Here is a tiny trained network, its code and every weight. The questions are about switching its units off for an input and a class, where a switched-off unit gives its printed mean instead of its output.

import numpy as np


def w(rows, s, z=0):
    codes = np.array(rows[::2]) - 128.0
    scale = np.full(codes.shape[1], s)
    scale[-1] = z or s
    return codes * scale


def norm(h):
    return h / np.sqrt((h * h).mean(-1, keepdims=True) + 1e-5)


def f(y):
    return y / 2 * (1 + np.tanh(0.7978845608 * (y + 0.044715 * y**3)))


def log_softmax(a):
    a = a - a.max(-1, keepdims=True)
    return a - np.log(np.exp(a).sum(-1, keepdims=True))


def net(x, mask):
    res = np.array(x, float).reshape(1, 6) / 4 @ E
    u = 0
    for l in range(3):
        y = f(norm(res) @ A[l][:, :-1].T + A[l][:, -1])
        res = res + np.where(mask[u : u + 5], y, B[l][:, -1]) @ B[l][:, :-1]
        u += 5
    return log_softmax(norm(res)[-1] @ U[:, :-1].T + U[:, -1])


A, B = {}, {}
E = w([
[141,107,74,90,108,57,125,112],'x0',
[210,139,98,105,178,135,165,85],'x1',
[219,65,131,139,156,160,154,98],'x2',
[151,96,160,88,84,140,72,205],'x3',
[94,68,143,192,198,145,81,46],'x4',
[75,129,255,167,178,184,99,86],'x5',
],0.0086)
A[0] = w([
[141,209,115,83,93,96,126,176,76],'0.n1',
[31,135,187,124,105,138,113,92,2],'0.n2',
[122,81,130,109,78,138,82,145,36],'0.n3',
[2,134,135,156,123,150,71,140,86],'0.n4',
[128,180,197,104,120,163,134,146,33],'0.n5',
],0.009,0.005)
B[0] = w([
[129,138,125,32,1,123,137,206,207],'0.n1',
[55,127,69,205,183,76,104,186,188],'0.n2',
[115,67,172,110,169,159,90,99,138],'0.n3',
[85,164,100,224,156,97,180,157,254],'0.n4',
[132,118,39,143,103,47,102,158,149],'0.n5',
],0.0092,0.0051)
A[1] = w([
[166,32,245,123,132,59,1,128,136],'1.n1',
[20,125,178,174,169,129,68,172,2],'1.n2',
[164,141,49,126,142,14,168,84,151],'1.n3',
[4,115,161,158,133,80,42,122,102],'1.n4',
[216,107,218,148,83,155,155,171,159],'1.n5',
],0.0072,0.0053)
B[1] = w([
[146,73,129,117,117,238,55,86,204],'1.n1',
[20,159,85,210,94,116,107,207,217],'1.n2',
[100,119,125,70,174,63,180,145,238],'1.n3',
[98,255,128,196,144,121,147,118,254],'1.n4',
[105,92,167,142,125,118,176,125,204],'1.n5',
],0.0098,0.0043)
A[2] = w([
[174,85,14,106,124,38,86,63,4],'2.n1',
[104,47,130,159,123,204,6,105,226],'2.n2',
[69,149,165,165,145,163,22,146,63],'2.n3',
[161,217,169,76,6,163,127,170,193],'2.n4',
[2,155,146,187,157,131,96,170,5],'2.n5',
],0.0073,0.004)
B[2] = w([
[101,150,77,74,68,134,130,214,157],'2.n1',
[171,158,186,130,2,105,75,71,235],'2.n2',
[55,106,16,137,148,93,115,180,189],'2.n3',
[193,59,21,14,198,98,188,168,242],'2.n4',
[107,146,211,238,111,133,94,134,254],'2.n5',
],0.0089,0.0052)
U = w([
[49,189,159,237,71,167,93,157,253],'0',
[160,159,145,72,200,108,183,73,28],'1',
[199,66,195,98,122,217,40,23,73],'2',
[161,133,5,34,68,59,162,200,191],'3',
],0.012,0.006)

Each question gives the input, the list of numbers given to net, and the class t.
The units are the neurons (one row each of A and B). Each row of codes is followed by its name. A weight is (code - 128) times the scale printed after its matrix; where a second scale follows, it is the last column's (A, B and U).
mask holds one flag per neuron, layer by layer. A switched-off neuron (its flag False) gives its mean, the last column of its row in B, instead of its output. The means were averaged over made-up inputs and are rounded, as every weight is.
A unit's drop is (log p(t) with every unit on - log p(t) with that unit switched off) / (log p(t) with every unit on - log p(t) with every unit switched off).
The circuit of an input: a set's keep is (log p(t) with only the set's units on - log p(t) with every unit switched off) / (log p(t) with every unit on - log p(t) with every unit switched off). Starting from the 12 units with the biggest drops (on a tie, the unit counted first), units are removed one at a time, each time the one whose removal leaves the highest keep (on an exact tie, the one counted first), for as long as the keep stays at least 0.8.
circuit, biggest first: the units of the circuit, biggest drop first
k most important neurons: the k neurons with the biggest drops, biggest first
k most important neurons of layer l: the k neurons of layer l with the biggest drops, biggest first
drop of u: that unit's drop, to one decimal
input [8,4,6,-6,2,8], class 2: circuit, biggest first : [0.n4, 1.n4]
input [8,5,-3,6,7,3], class 2: circuit, biggest first : [1.n1]
input [-7,6,-4,-2,-8,8], class 3: circuit, biggest first : [2.n4, 0.n5]
input [4,6,2,-5,-6,5], class 1: circuit, biggest first : [0.n1, 1.n2]
input [6,3,8,8,-8,6], class 2: circuit, biggest first : [1.n1, 0.n4]
input [1,5,0,6,3,6], class 2: 2 most important neurons of layer 0 : [0.n4, 0.n2]
input [2,-5,-7,8,-6,4], class 3: 2 most important neurons : [0.n1, 2.n4]
input [-7,-5,-8,0,-5,-2], class 3: 2 most important neurons : [0.n1, 2.n4]
input [2,4,7,6,7,-6], class 2: 3 most important neurons : [0.n4, 1.n1, 2.n4]
input [7,-8,8,7,5,-8], class 2: 2 most important neurons : [1.n1, 0.n3]
input [-4,8,1,7,6,-5], class 2: drop of 0.n4 : 0.2
